Here is a tiny trained network, its code and every weight. The questions are about switching its units off for an input and a target symbol, where a switched-off unit gives its printed mean instead of its output.

import numpy as np


def w(rows, s, z=0):
    codes = np.array(rows[::2]) - 128.0
    scale = np.full(codes.shape[1], s)
    scale[-1] = z or s
    return codes * scale


def norm(h):
    return h / np.sqrt((h * h).mean(-1, keepdims=True) + 1e-5)


def f(y):
    return y / 2 * (1 + np.tanh(0.7978845608 * (y + 0.044715 * y**3)))


def softmax(a):
    e = np.exp(a - a.max(-1, keepdims=True))
    return e / e.sum(-1, keepdims=True)


def log_softmax(a):
    a = a - a.max(-1, keepdims=True)
    return a - np.log(np.exp(a).sum(-1, keepdims=True))


def net(x, mask):
    ids = ['αβεζθλξπ'.index(c) for c in x.split()]
    T = len(ids)
    res = E[ids] + P[:T]
    q, k, v = (norm(res) @ M[0].T for M in (Q, K, V))
    z = softmax(np.where(np.tri(T) > 0, q @ k.T / 3**0.5, -1e9)) @ v
    res = res + np.where(mask[0], z, O[0][:, -1]) @ O[0][:, :-1]
    y = f(norm(res) @ A[0][:, :-1].T + A[0][:, -1])
    res = res + np.where(mask[1:9], y, B[0][:, -1]) @ B[0][:, :-1]
    return log_softmax(norm(res)[-1] @ U[:, :-1].T + U[:, -1])


Q, K, V, O, A, B = {}, {}, {}, {}, {}, {}
E = w([
[112,103,158,182,78,109,94],'α',
[176,101,154,151,90,125,68],'β',
[192,84,197,148,56,44,57],'ε',
[119,124,131,168,103,100,99],'ζ',
[126,119,153,147,64,85,36],'θ',
[154,99,204,229,38,164,196],'λ',
[157,85,233,90,111,75,161],'ξ',
[255,82,37,227,81,50,172],'π',
],0.019)
P = w([
[110,113,88,158,176,243,77],'0',
[150,2,182,149,146,172,82],'1',
[132,10,174,157,147,123,95],'2',
[196,59,223,131,117,96,30],'3',
[177,49,192,120,141,90,81],'4',
[140,59,198,145,118,72,111],'5',
[178,92,198,102,121,101,94],'6',
[162,96,185,86,114,100,92],'7',
[139,94,170,99,110,79,134],'8',
[161,118,177,82,105,93,123],'9',
[154,113,183,58,93,101,132],'10',
[163,129,158,65,105,111,142],'11',
[149,124,194,61,77,101,177],'12',
[146,76,127,39,57,54,149],'13',
],0.013)
Q[0] = w([
[97,130,136,178,186,157,93],'H1',
[97,197,98,120,149,167,126],'H1',
[109,104,120,142,8,83,134],'H1',
],0.013)
K[0] = w([
[210,136,180,130,129,52,132],'H1',
[165,12,176,127,144,167,93],'H1',
[147,254,121,60,175,181,156],'H1',
],0.0095)
V[0] = w([
[194,163,62,137,51,43,48],'H1',
[247,81,100,193,157,96,212],'H1',
[171,131,227,45,112,110,108],'H1',
],0.014)
O[0] = w([
[53,121,60,67,6,52,86,253],'H1',
[223,3,74,115,79,112,204,237],'H1',
[89,59,187,93,195,97,108,138],'H1',
],0.016,0.0046)
A[0] = w([
[138,189,251,180,207,88,93,192],'N1',
[91,135,80,171,202,200,119,13],'N2',
[138,218,105,154,86,142,149,58],'N3',
[136,185,64,94,132,165,75,2],'N4',
[133,78,166,91,39,121,105,209],'N5',
[90,172,147,69,180,235,86,15],'N6',
[171,148,50,150,143,59,150,16],'N7',
[220,78,117,171,177,108,131,227],'N8',
],0.016,0.0077)
B[0] = w([
[129,6,156,101,128,139,56,182],'N1',
[207,78,46,167,150,130,90,129],'N2',
[195,137,136,97,174,40,98,153],'N3',
[100,88,207,168,159,70,168,133],'N4',
[141,102,160,184,88,96,104,254],'N5',
[160,41,129,170,80,171,96,129],'N6',
[118,28,52,159,108,113,102,135],'N7',
[136,152,174,93,51,174,113,200],'N8',
],0.017,0.02)
U = w([
[149,107,78,202,149,190,76,248],'α',
[124,119,148,163,127,104,154,44],'β',
[107,133,154,12,131,49,201,118],'ε',
[193,166,109,126,177,89,96,4],'ζ',
[49,186,100,83,110,141,104,170],'θ',
[147,195,167,141,97,188,151,83],'λ',
[136,95,167,20,173,98,177,237],'ξ',
[159,137,51,89,96,98,174,91],'π',
],0.011,0.0036)

Each question gives the input, a string of symbols that net reads in full, and the target symbol t.
The units are the heads (3 rows each of Q, K, V and O) and the neurons (one row each of A and B). Each row of codes is followed by its name. A weight is (code - 128) times the scale printed after its matrix; where a second scale follows, it is the last column's (O, A, B and U).
mask holds one flag per unit, heads first, then neurons. A switched-off unit (its flag False) gives its mean, the last column of its rows in O or B, instead of its output. The means were averaged over made-up inputs and are rounded, as every weight is.
A unit's drop is (log p(t) with every unit on - log p(t) with that unit switched off) / (log p(t) with every unit on - log p(t) with every unit switched off).
The circuit of an input: a set's keep is (log p(t) with only the set's units on - log p(t) with every unit switched off) / (log p(t) with every unit on - log p(t) with every unit switched off). Starting from all 9 units, units are removed one at a time, each time the one whose removal leaves the highest keep (on an exact tie, the one counted first), for as long as the keep stays at least 0.8.
circuit, biggest first: the units of the circuit, biggest drop first
top k neurons: the k neurons with the biggest drops, biggest first
drop when u is switched off: that unit's drop, to one decimal
input α ζ ξ, target α: top 3 neurons : N1; N6; N8
input ζ β β, target ζ: circuit, biggest first : H1; N3; N8
input α θ ζ ξ, target α: circuit, biggest first : H1; N1
input ζ α ζ, target ζ: circuit, biggest first : H1; N3; N5
input ζ ξ π ε ε θ ζ ξ ξ ε θ ζ ζ, target ζ: top 2 neurons : N3; N8
input ζ π α ξ π ξ λ λ β β ξ β, target ζ: circuit, biggest first : H1; N3
input ξ λ λ, target ξ: circuit, biggest first : H1; N5
input ζ ξ θ α ε λ π, target ζ: top 2 neurons : N3; N5
input ξ ε α π ε ζ ζ α ξ α ξ ζ, target ξ: circuit, biggest first : H1
input λ β ε, target λ: circuit, biggest first : N8; H1
input λ ε ζ ζ θ λ ξ π ε ξ ξ β, target λ: circuit, biggest first : N8; H1; N1
input λ λ ξ ζ λ π ζ α π θ α, target λ: top 3 neurons : N8; N1; N3
input ζ β ζ λ ε λ, target ζ: top 3 neurons : N3; N8; N5
input θ π β ξ π ξ α β θ π α ξ β, target θ: circuit, biggest first : H1
input λ ξ β ζ θ λ ε α λ, target λ: circuit, biggest first : H1; N8; N1
input ζ λ ξ β λ π λ α ξ λ, target ζ: drop when N3 is switched off : 0.9
input λ ξ ξ ξ ζ λ ζ, target λ: drop when N1 is switched off : 0.1
input θ ζ ξ ζ θ θ, target θ: drop when H1 is switched off : 1.0
